Below are the code and all the weights of a small trained network. Each question names an input and a class and asks about switching units off, where a switched-off unit gives its printed mean instead of its output.

import numpy as np


def w(rows, s, z=0):
    codes = np.array(rows[::2]) - 128.0
    scale = np.full(codes.shape[1], s)
    scale[-1] = z or s
    return codes * scale


def f(y):
    return np.maximum(y, 0)


def log_softmax(a):
    a = a - a.max(-1, keepdims=True)
    return a - np.log(np.exp(a).sum(-1, keepdims=True))


def net(x, mask):
    res = np.array(x, float).reshape(1, 7) / 4 @ E
    y = f(res @ A[0][:, :-1].T + A[0][:, -1])
    res = res + np.where(mask, y, B[0][:, -1]) @ B[0][:, :-1]
    return log_softmax(res[-1] @ U[:, :-1].T + U[:, -1])


A, B = {}, {}
E = w([
[108,247,130,134],'x0',
[226,161,175,155],'x1',
[100,126,131,19],'x2',
[191,114,103,50],'x3',
[158,188,87,149],'x4',
[140,142,117,173],'x5',
[138,162,52,84],'x6',
],0.011)
A[0] = w([
[64,131,90,121,168],'N1',
[146,116,96,72,196],'N2',
[165,108,110,105,167],'N3',
[114,152,76,157,150],'N4',
[146,197,203,130,238],'N5',
[70,129,187,198,201],'N6',
[110,122,206,154,213],'N7',
[93,137,172,36,195],'N8',
[227,159,132,119,151],'N9',
[97,186,76,101,221],'N10',
[27,139,69,92,130],'N11',
[61,76,195,164,226],'N12',
[208,91,25,156,158],'N13',
[100,49,85,92,196],'N14',
[114,103,254,95,254],'N15',
[130,181,122,131,166],'N16',
[197,116,103,77,217],'N17',
[83,85,172,111,202],'N18',
[82,170,52,160,192],'N19',
[92,143,193,96,192],'N20',
[164,93,87,75,174],'N21',
[169,208,108,116,215],'N22',
[125,92,189,197,172],'N23',
[76,109,55,22,203],'N24',
[186,46,70,159,195],'N25',
[67,160,61,106,157],'N26',
[118,125,107,212,174],'N27',
[95,143,55,84,148],'N28',
],0.012,0.0037)
B[0] = w([
[96,143,188,92,180],'N1',
[188,150,134,120,193],'N2',
[212,110,132,170,171],'N3',
[71,207,128,165,162],'N4',
[99,124,88,89,195],'N5',
[32,39,129,60,213],'N6',
[97,30,86,72,191],'N7',
[185,159,98,70,206],'N8',
[100,189,123,157,198],'N9',
[68,247,83,47,198],'N10',
[131,178,178,55,209],'N11',
[104,24,97,85,223],'N12',
[161,152,169,246,196],'N13',
[192,105,167,116,218],'N14',
[144,52,82,84,215],'N15',
[79,127,42,146,167],'N16',
[227,203,76,178,207],'N17',
[199,11,101,81,193],'N18',
[58,222,143,156,189],'N19',
[170,67,61,115,172],'N20',
[206,162,123,150,201],'N21',
[88,184,85,147,200],'N22',
[124,3,109,108,207],'N23',
[175,180,163,111,250],'N24',
[163,92,206,210,207],'N25',
[60,205,168,65,194],'N26',
[77,76,158,199,190],'N27',
[150,238,158,22,194],'N28',
],0.0064,0.014)
U = w([
[88,43,154,119,145],'0',
[112,161,217,39,124],'1',
[199,84,133,101,3],'2',
[113,75,38,91,144],'3',
[183,106,150,186,148],'4',
[6,147,134,191,126],'5',
[156,155,49,118,137],'6',
[151,127,80,119,180],'7',
],0.011,0.0042)

Each question gives the input, the list of numbers given to net, and the class t.
The units are the neurons (one row each of A and B). Each row of codes is followed by its name. A weight is (code - 128) times the scale printed after its matrix; where a second scale follows, it is the last column's (A, B and U).
mask holds one flag per neuron, in row order. A switched-off neuron (its flag False) gives its mean, the last column of its row in B, instead of its output. The means were averaged over made-up inputs and are rounded, as every weight is.
A unit's drop is (log p(t) with every unit on - log p(t) with that unit switched off) / (log p(t) with every unit on - log p(t) with every unit switched off).
The circuit of an input: a set's keep is (log p(t) with only the set's units on - log p(t) with every unit switched off) / (log p(t) with every unit on - log p(t) with every unit switched off). Starting from the 12 units with the biggest drops (on a tie, the unit counted first), units are removed one at a time, each time the one whose removal leaves the highest keep (on an exact tie, the one counted first), for as long as the keep stays at least 0.8.
circuit, biggest first: the units of the circuit, biggest drop first
top k neurons: the k neurons with the biggest drops, biggest first
drop of u: that unit's drop, to one decimal
input [6,-2,-7,-2,-8,8,0], class 0: circuit, biggest first -> (N6)
input [-7,-4,-2,-4,-2,0,5], class 4: circuit, biggest first -> (N25, N7, N10)
input [2,-6,3,-1,6,7,0], class 1: circuit, biggest first -> (N11, N26)
input [1,8,-4,7,1,-5,-2], class 4: top 2 neurons -> (N10, N13)
input [7,-1,4,-1,3,8,6], class 1: top 3 neurons -> (N28, N11, N26)
input [-1,-1,4,1,7,-4,8], class 1: top 2 neurons -> (N28, N26)
input [-5,2,5,-8,3,-1,-8], class 3: top 2 neurons -> (N25, N15)
input [-2,-7,-3,-2,-6,-7,2], class 1: drop of N11 -> 0.3
input [-1,6,-3,-1,-6,2,-3], class 0: drop of N22 -> 0.0
input [-4,-2,-2,5,-3,-3,3], class 2: drop of N27 -> 0.1
input [8,3,1,3,-4,6,3], class 6: drop of N27 -> 0.2
